[116 155 141 127] Answer: 127

[129 155 146 131 148 125 142] Answer: 146

[[145 148 154 101]
 [117 140 124 126]
 [139 134 137 123]] Answer: 145

[[137 131 143 142 120 140 129]
 [136 122 105 112 115 110 129]] Answer: 140

[101 139 140 146] Answer: 139

[[135 144 138 132]
 [130 153 119 125]] Answer: 138

[[127 119 114 151 120 143]
 [125 120 118 152 121 145]
 [120 121 122 149 125 147]] Answer: 149
---
152,152,151,148,149 result: 152
106,156,130,155 result: 156
144,138,98,142,140,121 result: 138
117,106,127,127 result: 106
121,100,144,121,104,115,127 result: 100
157,102,156,155,132,157,106 result: 102
---
[[153, 153, 138, 138],
 [157, 157, 121, 151],
 [149, 149, 143, 145]] ans = 153

[[132, 151, 145, 107],
 [117, 126, 113, 119],
 [117, 136, 111, 134]] ans = 132

[[126, 116, 111, 129, 142, 104],
 [127, 137, 145, 118, 106, 154],
 [128, 136, 137, 123, 114, 142]] ans = 126

[[131, 139, 133, 155, 114, 135, 137],
 [126, 111, 117, 100, 143, 119, 124],
 [123, 132, 134, 144, 110, 129, 128]] ans = 131

[[126, 129, 149, 127, 142, 143, 114],
 [136, 127, 106, 120, 144, 140, 122],
 [125, 130, 155, 128, 142, 143, 112]] ans = 126

[[139, 113, 127, 148, 131, 127, 137],
 [132, 105, 139, 135, 132, 136, 130],
 [126, 116, 138, 115, 135, 125, 132]] ans = 139
---
[135 141 127 131 135 107 109] out 135
[116 133 122 106 138 145] out 106
[109 132 117 154  98] out 117
[ 98 103 133 128] out 103
[118 109 106 138 149 107 132] out 149
[133 152 130 132 126] out 130
[138 149 145 120] out 149
[120 101 133 126 112 105] out 126
---
[[124 120 147 124 136 127 151]
 [133 121 127 115 106 122 127]
 [133 143 118 107 101 121 115]] value 121

[[115 149 134 144]
 [108 144 124 153]
 [108 150 130 153]] value 130

[[115 123 112 150 123]
 [121 127 120 138 128]
 [133 131 134 119 128]] value 119

[[108 153 105 117 147]
 [101 157 111 105 134]
 [118 121 146 128 119]] value 128

[[126 147 122 129]
 [140 114 133 103]
 [117 115 128 104]] value 128

[[144 117 123 105  99]
 [136 123 103 121 107]
 [148 115 108 113 111]] value 113

[[146 126 156 132 132]
 [144 115 152 136 136]
 [126 134 124 137 137]] value 137
---
[[134 140 131 117 141 121 117]
 [111 118 110 153  99 137 146]] => 140

[[129 106 143 123 120]
 [100 156 113 119 132]
 [135 100 153 122 128]] => 106

[150 129 117 115] => 129

[[129 125 125 103]
 [125 121 127 108]] => 125

[117 110 129 121 151 112 112] => 110

[156 123 111 148 147] => 123

[[142 139 112 102]
 [143 118 111 110]] => 139

[139 150 127 125] => 150

[[116 107 133 130 157 134 132]
 [114 133 147 130 110 109 127]
 [133 127 134 130 130 135 118]] => 107
---
[[134 150 129 147 131 117 145]
 [108 132 122 151 111 135 112]]	134

[117 142 127 105 132 105 145]	117

[142 124 150 144]	142

[137 148 156 148]	137

[118 139 104 144]	118

[132 107 108 135 122 112 114]	132

[141 113 100 115 108 135 110]	141

[139 145 137 146 103]	139

[140 105 130 139 125]	140

[102 135 127 134 125 129 138]	102
---
Input: [148 142 113 149]
Output: 113
Input: [149 108  99 142 127]
Output: 142
Input: [128 120 106 129  99]
Output: 129
Input: [140 128 153 111 141]
Output: 111
Input: [116 100 145 117 137 139 130]
Output: 139
Input: [106 120 116 131 154 150]
Output: 154
Input: [117 143 156 129 125 139]
Output: 125
Input: [138 114 129 137 143 106]
Output: 143
Input: [111 109 137  99 114]
Output: 99
---
[114 132 148 154] out 132

[[136 122 103 142 140]
 [126 139 123 119 156]] out 122

[[130 111 125 135 105 108]
 [140 136 145 143 119 125]] out 111

[[140 116 107 108 154  99 139]
 [137 128 138 111 145 112 143]] out 116

[[126 124 132 131 125 128 129]
 [104 136 132 122 104 134 130]
 [113 132 124 125 126 130 116]] out 124

[155 136 131 113 115] out 136
---
[[108 128 128 130 150 119]
 [109 151 139 121 121 144]
 [133 111 108 131 150 128]] Out: 150

[[118 132 122 131 130 131]
 [130 101 109 129 122 115]
 [140 102 111 120 124 113]] Out: 124

[[111 141 112 111 142 105]
 [125 128 136 122 127 135]
 [133 130 141 136 117 122]] Out: 117

[[139 119 133 151 128 143 118]
 [127 103 148 151 117 120 114]
 [135 158 107 103 131 108 105]] Out: 108

[[110 132 108 113 132]
 [142 137 108 104 149]
 [110 137 116 146 149]] Out: 146

[[136 129 127 127 129 128]
 [107 130 131 104 113 148]
 [145 147 110 116 128 116]] Out: 128

[[131 140 113 120]
 [122 154 150 146]
 [120 141 117 150]] Out: 117

[[106 105 134 104 111 127 114]
 [145 145 120 147 136 120 134]
 [141 148 119 146 143 123 131]] Out: 123
